Each row is followed by its group and then its class within the group.
[   2  -32  -20  -21   25   39   16    4    1   59   76  -15  -36  -82
   41    9  -65   77    9   -7  -72  -22   15   -2  -10   47  -20  -71
  -28   83 -103   28   40   -5   25    0   49  -36  -20   12   26   10
   51  -10]
(76) Q247
[-34   1 -47  25  11  -8  21  17 -28  -7   3 -48  -4   3  -4  10  -8  37
  39 -33  -5  -8  45  10   6  42  16  -6   0 -13 -43  17 -11 -29   0   9
  14  31   6  28  11  11   6  55]
(72) Q855
[-19  -6 -55   2  15  -6  19  15 -20  27   8 -46  14 -58  57  22  17  58
  46  32   8  -1  59 -10  21  36   4 -81 -55 -30 -23   5   8 -37  25   2
   7 -24 -30  66  28  23  36  86]
(72) Q968
[-19  -5 -40  -9  22 -16  20  -9  -6   2 -14 -16  11 -56  22  21  60  35
  53  52  47  -4  29 -32  25 -19  -5 -60 -56 -73  29 -18  50 -67   6  -1
 -27 -51 -35  56  32  36  33  75]
(72) Q968
[-56 -16  19 -21  19  21  22  12  18  -9 -22 -34 -25 -64 -26  24 -20  29
  65  15 -23   1  22 -50  -4  17 -36 -56 -20  33 -15  40  20 -10  -8  11
  49 -29  -1  43   9   7  20  28]
(76) Q879
[-30 -15 -43   6   5  17  11  20  10  20  12 -38 -28 -69  30  16   4  75
  64   5 -45 -15  20 -47  12  33  -8 -49  -4  24 -71  24  33 -62 -23  14
  61  -1 -12  39  18 -24  -2  39]
(76) Q879
[ -36  -27   18  -48   29   22   28   14   30   34   41    2  -29 -106
    0   23  -20   60   59   55  -36   -6    7  -73   -3   -5  -48 -105
  -51   40  -36   33   37  -25   -8   17   58  -81  -12   39   31   22
   50   -1]
(76) Q247
[-13 -21 -78   0  54   2  11  26 -12  34  47 -47 -13 -95  66  22  38  92
  75  44   9 -20  62 -47  32  15  -2 -84 -50 -26 -47   3  42 -95   6  12
  14 -30 -32  72  45  17  34  84]
(72) Q968
[  35  -30  -81   43   42   17  -38   15   14   28   52  -20  -12  -63
   94   -7   43   87   37   33  -30  -14  -22  -25   31   -9   -6    4
    3  -26  -56  -23   73 -103  -16   -9   20   -3  -29   18   22    0
  -51   24]
(72) Q968
[-60 -23  21 -28  30   4  24   8  35  -2 -24  -8  -5 -89 -46  26  47  47
  82  35  15  -1  11 -83  11  -5 -49 -57 -38 -22  27  24  33 -56 -23  36
  41 -62 -16  57  22  13  20  45]
(72) Q968
[-35 -25  50 -66  15  24  32   3  20  26  37   5 -18 -77 -22  19 -61  17
   6  45 -30 -12  11 -31 -17  34 -25 -83 -49  61 -31  43   3  33  12  15
  34 -77 -10  24   2  49  81  -8]
(76) Q247
[  2  -3  23 -43  40  39  21  14  26  58  85  11 -26 -69  39  18 -66  70
  12  70 -74 -18 -36 -42  -2  23 -82 -83 -32  93 -83  43  54  -5   4   9
  59 -70 -24  11  33  11  44 -23]
(76) Q247
[-66 -34  19 -25  33  22  28  13  38  24   5 -13 -37 -85 -16  16 -25  72
  76  -2 -46  -8  19 -77   2  36 -40 -71  -8  57 -46  56  35 -38 -42  29
  98 -22   1  41  24  -6  11  21]
(76) Q879
[ -49  -25    2  -29   70   24   26   21   21   27   21  -30  -42 -105
    4   20  -22   83   78   16  -34  -11   27  -78   -3   36  -43  -69
  -21   52  -59   42   61  -59  -31   33   91  -43  -12   58   34    2
    6   31]
(76) Q879
[-29 -16 -39  -7  39   8  15  14  17  27  20 -35 -17 -74  38  18   9  75
  59  26 -13 -11  46 -37 -34  21 -15 -76 -38 -14 -41  15  30 -58 -13   0
  30 -33 -21  58  47  19  39  64]
(72) Q968
[  13  -20  -55   36   28    9   -8   15    7   11   34  -12  -35  -51
   56    3   21   90   65   -7  -45  -13  -14  -36   16    0  -11    5
   32   20  -41   -1   73 -103  -48   14   50   17   -4   14   18  -37
  -71    8]
(76) Q879
[-27   1 -57  19  17  -3  25  11 -19   9   3 -51  10 -27  34  25  13  42
  80  15  13 -30  71  -2  22  22  29 -51 -34 -27 -29   2  -3 -42  15  -4
  -3  -1  -8  64  29  16  46  83]
(72) Q855
[ 20 -38  -9 -30  30  35   1  -1  13  49  74  12 -33 -93  33   1 -44  67
   4  61 -69 -22 -34 -26  -7  20 -36 -56 -12  72 -73  23  44 -17   7   1
  39 -42 -22   1  33   0  27 -32]
(76) Q247
[-47  13   7  -9   3   6  32   9  -4   2  -9 -34  -6 -18 -19  16 -32   8
  25   5 -28 -14  33 -16 -43  29   1 -26  -4  22 -21  30 -19  25  19  -2
  17  -8   0  32  13  21  47  29]
(72) Q855
[-14 -25 -51   3  42  19  10   9   8  37  42 -34 -35 -89  60  24 -18  92
  49  22 -52 -13  15 -26   3  35 -20 -65 -17  30 -79  16  46 -56  -6   3
  55 -30 -11  48  28   5  25  38]
(76) Q879
[-37 -24  -2 -17  25  22  22  14  16  12  17 -14 -36 -72  -5  21  -1  63
  51   9 -32  -9  14 -35   4  27 -24 -44 -22  32 -36  38  28 -30 -12  24
  72 -27 -12  43  20   2   7  26]
(76) Q879
[-19  11 -60  21  15   0  22  22 -33  12   8 -63   8 -17  44  19 -19  45
  32 -23  -7 -23  77  15  13  62  40 -48 -22 -13 -53  16 -13 -22  10 -18
   1  10  -4  43  27  18  61  81]
(72) Q855
[ -27  -15  -46  -27   52   13   32   14    1   33   18  -36    1  -89
   47   35   25   84   71   44   45  -13   57  -45   25   19  -13 -107
  -73  -21  -45   11   25  -41   17    2    2  -56  -50   79   36   32
   67   91]
(72) Q968
[-32  11 -29  12   1 -12  20   9 -10  -8 -31 -38  12  19  -7  20  19   3
  41 -11  26  -6  60  -6  12   1  10 -12 -27 -37  17  -2 -21 -11   3   1
   3  20  -1  49   7   1  40  66]
(72) Q855
[ 26  -6 -50  15  20   1   1  15 -25  18  19 -26   8 -27  57  10  19  40
  23  15  -1 -20  35   5  21  12  12 -33 -29 -24 -34  -9  21 -23  16 -17
 -18   3 -33  36  17   5  29  61]
(72) Q855
[-47  21 -37   6  16 -11  28  20 -28  14 -11 -57  13 -13   9  27  -8  20
  34 -10  17 -15  88  28  14  29  37 -63 -27 -19 -32  13 -31  -2  32 -10
  -7  -6  -4  54  22  20  86  97]
(72) Q855
[-65 -15 -21 -31  39   6  34  22  14  25   1 -57 -11 -99  -1  57  -5  58
  73  25   4 -24  62 -62   4  37 -26 -95 -54   7 -56  38  30 -36  -9  14
  44 -49 -21  54  43  14  71  99]
(72) Q968
